[154 141  69 152 118 149] = J280
[ 69  69 148 117 148 148] = J341
[ 70  70 119 117 119 119] = J715
howmany J715: [70]
2
howmany J341: [148]
3
howmany J341: [116]
0
howmany J715: [119]
3
howmany J715: [120]
0

[120 128 139 127 136] = J733
[119 127 127 119 127] = J521
[106 127 118 127 106] = J685
howmany J521: [127]
3
howmany J685: [118]
1
howmany J521: [126]
0
howmany J685: [127]
2
howmany J521: [119]
2

[107 106 106 106 106 106] : J941
[129 131 138 172 160 167] : J134
[171 131 171 105 171 131] : J357
howmany J357: [105]
1
howmany J941: [106]
5
howmany J357: [131]
2
howmany J134: [172]
1
howmany J357: [171]
3

[ 75  75 111  75] -> J395
[129 129 103 116] -> J787
[112  74 128 112] -> J623
howmany J787: [129]
2
howmany J395: [75]
3
howmany J623: [112]
2
howmany J787: [116]
1
howmany J395: [111]
1
howmany J623: [113]
0
howmany J395: [76]
0

[165  84 113 142  83 136 160 142 116 142 136 114 131 106 139 167 143  81
 177  80  99 116 150] : J923
[ 78 141 142 102 106 132  90 132  93 130 104 111 146 139 162 122 113 155
 103 125 174  90 152] : J363
[145 150 115  78  79 148  90 158 155 160 106 125  80  98 109 171 116  95
 171 173 134 156  95] : J146
howmany J923: [114]
1
howmany J923: [142]
3

[ 94 168 124 134 106 108 141 150 109 146  90 130 159 139  97 158 130 147
 125 136 106 136 165 132 146 150 110 108 117 142 106 119 107 120 123 148
 145  90 138 110 113  85  98 120 128 100 123 151 134  94 134 132 153]  J72
[ 99 140 131 125 136 127 125 128  98 124  99 154 148 155 113 139 119 129
 143 143 126 134 158 110 162 138 111 119 126 142 104 147 104 120 117 141
 133 141 145 125 111 117 152 124 101 114 154 139 123 174 140 121  98]  J807
[149 155 108  99 131 149 109 125  98 128 122 153 141 157 112 177 140 116
 136 122 143 146 116  91 142 122 125 100 153 113 130 136 108 105 123 137
 105 135 137 123  96 127 146 129 123 115 175 123 129 174 143 115  95]  J597
[ 92  78 117 149 115 113 133 126 106 120 120 113 160 114  95 147 115 153
 152 139 126  99 146 103 140 136  95 138 139 117  97 142 109 100 114 145
 169 104 134 134 123  75  81 100 121 142 117 146 131 105 114 149 137]  J732
[104 175  94 170 140 127 138 125 131 112 100 119 143 132 122 131 121 139
 133 132  96 149 147 132 131 132 104 112 160 138 128 152 123 101 124 131
 146 155 137 111 156 124  86 123 117  98 116 145 142 135 140 144 111]  J217
[ 99 140 131 125 136 127 125 128  98 124  99 154 148 155 113 139 119 129
 143 143 126 134 140 110 162 138 111 119 126 142 140 147 142 126 103 131
 166 140 125 125 121  99 113 146 122 110 125 168 101 110 123 133 156]  J52
[160 136  95 147 119 136 103 111  93 117 114 149 140 155 133 154 135 144
 130 123 141 137 129 141 148 147 124 103 135 135 143 142  95 117 129 117
 119 146 135 129  99 129 159 133 125 120 158 147 116 175 145 116 113]  J164
howmany J52: [140]
4
howmany J164: [141]
2
howmany J52: [119]
2
howmany J164: [135]
4

